Here is a tiny trained network, its code and every weight. The questions are about switching its units off for an input and a class, where a switched-off unit gives its printed mean instead of its output.

import numpy as np


def w(rows, s, z=0):
    codes = np.array(rows[::2]) - 128.0
    scale = np.full(codes.shape[1], s)
    scale[-1] = z or s
    return codes * scale


def f(y):
    return y / 2 * (1 + np.tanh(0.7978845608 * (y + 0.044715 * y**3)))


def log_softmax(a):
    a = a - a.max(-1, keepdims=True)
    return a - np.log(np.exp(a).sum(-1, keepdims=True))


def net(x, mask):
    res = np.array(x, float).reshape(1, 7) / 4 @ E
    y = f(res @ A[0][:, :-1].T + A[0][:, -1])
    res = res + np.where(mask, y, B[0][:, -1]) @ B[0][:, :-1]
    return log_softmax(res[-1] @ U[:, :-1].T + U[:, -1])


A, B = {}, {}
E = w([
[250,221,139,137,126,190,90,97,119,36],'x0',
[198,155,157,121,128,121,220,33,179,217],'x1',
[134,131,123,122,129,117,129,132,123,128],'x2',
[129,129,124,126,127,127,125,126,125,130],'x3',
[127,129,127,127,128,129,127,129,132,128],'x4',
[223,29,149,161,128,72,31,123,195,140],'x5',
[65,140,185,69,127,40,116,37,164,51],'x6',
],0.012)
A[0] = w([
[238,229,133,128,127,184,88,115,100,13,30],'neuron 0',
[135,91,68,200,112,213,133,164,86,197,76],'neuron 1',
[68,99,85,110,121,156,42,210,65,22,23],'neuron 2',
[199,11,135,180,136,85,52,111,203,134,87],'neuron 3',
[25,24,111,105,127,81,165,170,113,207,33],'neuron 4',
[184,158,81,163,91,219,118,181,109,157,93],'neuron 5',
[200,165,145,90,120,141,234,44,191,226,3],'neuron 6',
[126,124,132,109,155,110,137,152,136,143,54],'neuron 7',
[194,114,113,153,133,159,142,197,89,158,83],'neuron 8',
[65,158,176,44,114,79,96,43,201,12,73],'neuron 9',
[78,172,109,117,116,191,189,109,81,114,33],'neuron 10',
[126,98,139,92,114,128,160,112,156,75,44],'neuron 11',
[83,128,159,108,113,99,111,61,136,73,54],'neuron 12',
[31,231,100,114,126,165,236,139,49,106,90],'neuron 13',
[129,117,123,152,130,141,141,106,152,126,22],'neuron 14',
[139,140,136,130,144,121,120,129,114,129,77],'neuron 15',
[133,133,109,153,133,159,137,153,161,143,59],'neuron 16',
[169,52,135,150,95,118,71,135,154,109,42],'neuron 17',
[144,110,111,115,147,168,134,164,129,178,76],'neuron 18',
],0.011,0.0066)
B[0] = w([
[53,44,73,146,51,158,226,81,249,135,252],'neuron 0',
[128,122,109,105,189,70,159,83,87,144,210],'neuron 1',
[70,233,214,254,125,115,64,145,110,113,247],'neuron 2',
[215,163,120,46,103,217,78,192,131,103,241],'neuron 3',
[74,71,91,151,56,145,210,62,233,121,239],'neuron 4',
[131,96,117,106,180,66,150,88,81,154,215],'neuron 5',
[51,215,187,248,132,116,55,166,111,76,222],'neuron 6',
[148,130,122,134,139,111,134,133,151,105,128],'neuron 7',
[102,109,139,91,154,74,134,109,80,156,190],'neuron 8',
[145,96,111,104,205,56,160,96,60,188,243],'neuron 9',
[190,116,143,112,130,174,81,167,143,149,189],'neuron 10',
[116,125,84,121,133,104,130,138,107,151,140],'neuron 11',
[122,101,92,118,161,89,137,105,71,152,180],'neuron 12',
[229,138,127,29,97,198,70,196,134,92,254],'neuron 13',
[115,138,136,122,114,102,124,133,122,78,123],'neuron 14',
[116,113,137,127,115,118,126,148,129,133,124],'neuron 15',
[122,110,116,123,126,95,122,108,109,113,139],'neuron 16',
[179,147,149,100,124,175,109,159,122,103,184],'neuron 17',
[136,109,111,119,144,83,152,106,93,142,158],'neuron 18',
],0.011,0.019)
U = w([
[205,145,121,48,116,206,118,183,126,124,222],'0',
[99,90,100,146,87,154,238,117,224,134,164],'1',
[145,114,110,96,185,59,185,121,31,161,117],'2',
[98,202,163,247,130,133,100,162,103,115,5],'3',
],0.011,0.0032)

Each question gives the input, the list of numbers given to net, and the class t.
The units are the neurons (one row each of A and B). Each row of codes is followed by its name. A weight is (code - 128) times the scale printed after its matrix; where a second scale follows, it is the last column's (A, B and U).
mask holds one flag per neuron, in row order. A switched-off neuron (its flag False) gives its mean, the last column of its row in B, instead of its output. The means were averaged over made-up inputs and are rounded, as every weight is.
A unit's drop is (log p(t) with every unit on - log p(t) with that unit switched off) / (log p(t) with every unit on - log p(t) with every unit switched off).
most important unit: the unit with the biggest drop
top k neurons: the k neurons with the biggest drops, biggest first
drop when u is switched off: that unit's drop, to one decimal
input [4,4,-4,-7,-5,-7,-8], class 2: most important unit -> neuron 5
input [4,-1,-4,1,-8,-3,0], class 1: top 2 neurons -> neuron 0; neuron 3
input [-5,-6,-6,-1,0,-6,4], class 0: top 2 neurons -> neuron 13; neuron 6
input [5,7,-4,-5,-1,-1,5], class 3: top 2 neurons -> neuron 6; neuron 4
input [2,-8,3,-1,5,-7,-5], class 3: top 2 neurons -> neuron 2; neuron 3
input [-7,-4,-8,3,0,8,-7], class 0: top 3 neurons -> neuron 3; neuron 0; neuron 17
input [-4,-7,3,2,7,3,-8], class 2: top 3 neurons -> neuron 1; neuron 6; neuron 5
input [-3,-5,-5,-1,8,-1,1], class 3: top 2 neurons -> neuron 2; neuron 0
input [-3,7,-5,0,0,7,-6], class 0: top 2 neurons -> neuron 3; neuron 2
input [-8,-4,-4,7,4,-8,1], class 0: top 2 neurons -> neuron 13; neuron 0
input [7,-7,2,-5,6,5,-1], class 1: top 2 neurons -> neuron 0; neuron 6
input [6,5,0,-3,-8,-3,7], class 2: top 3 neurons -> neuron 9; neuron 4; neuron 12
input [3,5,4,5,3,-7,6], class 0: top 2 neurons -> neuron 13; neuron 10
input [-4,6,-7,0,-7,8,-1], class 0: most important unit -> neuron 3
input [7,6,7,7,5,5,-6], class 1: top 2 neurons -> neuron 0; neuron 2
input [-5,8,0,-5,8,-1,1], class 3: drop when neuron 6 is switched off -> 1.7
input [0,-4,6,-7,-7,-5,4], class 0: drop when neuron 13 is switched off -> 6.8
input [8,3,8,-3,8,0,-6], class 1: drop when neuron 0 is switched off -> 3.0
